Below is a small trained network, with its code and all its weights. Each question gives an input and a class and asks what happens when units are switched off, that is, made to give their printed mean instead of their output.

import numpy as np


def w(rows, s, z=0):
    codes = np.array(rows[::2]) - 128.0
    scale = np.full(codes.shape[1], s)
    scale[-1] = z or s
    return codes * scale


def norm(h):
    return h / np.sqrt((h * h).mean(-1, keepdims=True) + 1e-5)


def f(y):
    return y / 2 * (1 + np.tanh(0.7978845608 * (y + 0.044715 * y**3)))


def log_softmax(a):
    a = a - a.max(-1, keepdims=True)
    return a - np.log(np.exp(a).sum(-1, keepdims=True))


def net(x, mask):
    res = np.array(x, float).reshape(1, 7) / 4 @ E
    u = 0
    for l in range(4):
        y = f(norm(res) @ A[l][:, :-1].T + A[l][:, -1])
        res = res + np.where(mask[u : u + 8], y, B[l][:, -1]) @ B[l][:, :-1]
        u += 8
    return log_softmax(norm(res)[-1] @ U[:, :-1].T + U[:, -1])


A, B = {}, {}
E = w([
[239,100,68,126],'x0',
[49,59,129,119],'x1',
[122,71,101,250],'x2',
[92,177,69,136],'x3',
[147,8,253,158],'x4',
[112,74,46,120],'x5',
[157,179,102,3],'x6',
],0.003)
A[0] = w([
[91,126,171,207,138],'L0N0',
[32,31,184,164,111],'L0N1',
[186,136,160,92,144],'L0N2',
[224,52,120,148,73],'L0N3',
[124,121,113,128,3],'L0N4',
[152,230,69,144,178],'L0N5',
[37,51,176,149,134],'L0N6',
[83,233,109,253,130],'L0N7',
],0.0047)
B[0] = w([
[63,143,122,129,177],'L0N0',
[56,63,162,121,200],'L0N1',
[164,145,162,176,166],'L0N2',
[158,140,42,174,139],'L0N3',
[138,116,44,4,55],'L0N4',
[29,116,197,170,250],'L0N5',
[58,69,161,145,197],'L0N6',
[27,184,105,193,201],'L0N7',
],0.0042,0.0022)
A[1] = w([
[115,163,112,251,221],'L1N0',
[154,150,187,99,104],'L1N1',
[79,58,180,171,135],'L1N2',
[187,71,102,217,178],'L1N3',
[134,123,149,192,253],'L1N4',
[176,46,122,215,206],'L1N5',
[98,162,60,1,145],'L1N6',
[108,159,57,26,130],'L1N7',
],0.0074,0.0022)
B[1] = w([
[114,214,98,66,255],'L1N0',
[134,128,175,126,140],'L1N1',
[57,83,112,81,222],'L1N2',
[224,145,71,50,210],'L1N3',
[120,151,113,34,210],'L1N4',
[202,108,52,3,233],'L1N5',
[158,42,100,254,186],'L1N6',
[166,87,128,222,170],'L1N7',
],0.006,0.0041)
A[2] = w([
[131,102,74,253,220],'L2N0',
[189,166,142,191,82],'L2N1',
[195,122,200,102,230],'L2N2',
[189,118,223,122,191],'L2N3',
[98,158,94,177,194],'L2N4',
[90,181,125,110,249],'L2N5',
[81,131,91,196,237],'L2N6',
[135,100,208,140,148],'L2N7',
],0.0072,0.0019)
B[2] = w([
[189,93,170,180,254],'L2N0',
[88,68,203,80,149],'L2N1',
[121,254,168,143,220],'L2N2',
[122,231,181,147,190],'L2N3',
[148,102,106,196,199],'L2N4',
[102,127,106,217,253],'L2N5',
[170,100,107,172,233],'L2N6',
[134,156,170,181,154],'L2N7',
],0.0058,0.0021)
A[3] = w([
[81,121,51,91,2],'L3N0',
[56,120,190,79,36],'L3N1',
[60,72,176,181,174],'L3N2',
[35,252,11,114,158],'L3N3',
[159,117,31,175,106],'L3N4',
[169,88,131,52,38],'L3N5',
[203,56,63,118,64],'L3N6',
[135,181,119,52,133],'L3N7',
],0.0044,0.0016)
B[3] = w([
[100,156,99,151,132],'L3N0',
[119,64,180,121,130],'L3N1',
[223,76,134,99,173],'L3N2',
[81,118,109,255,252],'L3N3',
[158,132,200,186,163],'L3N4',
[89,175,89,137,131],'L3N5',
[195,170,134,125,157],'L3N6',
[43,189,120,139,171],'L3N7',
],0.0042,0.0024)
U = w([
[94,180,54,185,57],'0',
[76,48,81,47,65],'1',
[158,217,248,117,74],'2',
[62,142,121,162,255],'3',
[222,60,141,204,185],'4',
[176,200,119,54,142],'5',
[223,123,63,30,133],'6',
[49,49,242,45,48],'7',
],0.014,0.0035)

Each question gives the input, the list of numbers given to net, and the class t.
The units are the neurons (one row each of A and B). Each row of codes is followed by its name. A weight is (code - 128) times the scale printed after its matrix; where a second scale follows, it is the last column's (A, B and U).
mask holds one flag per neuron, layer by layer. A switched-off neuron (its flag False) gives its mean, the last column of its row in B, instead of its output. The means were averaged over made-up inputs and are rounded, as every weight is.
A unit's drop is (log p(t) with every unit on - log p(t) with that unit switched off) / (log p(t) with every unit on - log p(t) with every unit switched off).
The circuit of an input: a set's keep is (log p(t) with only the set's units on - log p(t) with every unit switched off) / (log p(t) with every unit on - log p(t) with every unit switched off). Starting from the 12 units with the biggest drops (on a tie, the unit counted first), units are removed one at a time, each time the one whose removal leaves the highest keep (on an exact tie, the one counted first), for as long as the keep stays at least 0.8.
circuit, biggest first: the units of the circuit, biggest drop first
unit that matters most: the unit with the biggest drop
top k neurons: the k neurons with the biggest drops, biggest first
top k neurons in layer l: the k neurons of layer l with the biggest drops, biggest first
drop of u: that unit's drop, to one decimal
input [-1,2,1,-5,0,2,3], class 7: circuit, biggest first -> L1N3
input [5,7,-1,-7,7,3,-7], class 6: circuit, biggest first -> L1N5; L1N3
input [-8,4,5,-4,0,3,-7], class 7: circuit, biggest first -> L0N1; L1N6
input [4,-6,-7,0,8,5,0], class 2: top 2 neurons -> L2N2; L2N3
input [3,5,-8,5,6,-1,5], class 2: top 2 neurons in layer 2 -> L2N3; L2N2
input [6,-6,-8,-3,-7,-2,-3], class 2: top 2 neurons in layer 0 -> L0N2; L0N5
input [7,1,0,-7,7,3,4], class 6: top 2 neurons -> L1N5; L0N3
input [3,-4,8,5,-1,7,-1], class 6: top 2 neurons -> L1N3; L1N5
input [-5,-6,0,-7,7,2,-6], class 7: top 2 neurons -> L1N2; L0N1
input [5,-3,-1,6,0,-7,-1], class 0: top 3 neurons -> L3N3; L2N5; L0N7
input [1,-6,0,1,-6,-8,7], class 2: top 3 neurons -> L2N1; L1N2; L0N5
input [3,6,3,-4,3,-5,7], class 5: top 2 neurons in layer 0 -> L0N5; L0N3
input [7,-4,-8,0,-8,-3,7], class 4: top 2 neurons -> L1N6; L1N7
input [6,6,8,-3,-5,-3,1], class 6: circuit, biggest first -> L1N5
input [-4,-6,-2,8,-4,-7,5], class 0: top 2 neurons -> L0N5; L0N7
input [-5,7,7,-6,0,-8,-7], class 7: drop of L0N1 -> 0.1
input [-5,8,-8,6,-7,-3,6], class 4: drop of L1N6 -> 0.4
input [0,-1,6,-7,-4,2,3], class 5: top 2 neurons in layer 1 -> L1N0; L1N6
input [1,6,-4,-2,-2,-7,4], class 2: drop of L2N3 -> 0.2
input [4,-4,5,6,4,-5,-8], class 6: top 2 neurons -> L1N5; L1N3
input [-6,6,8,8,2,-7,-7], class 1: unit that matters most -> L1N2
input [8,-8,6,8,0,8,-2], class 6: top 2 neurons -> L1N3; L1N5
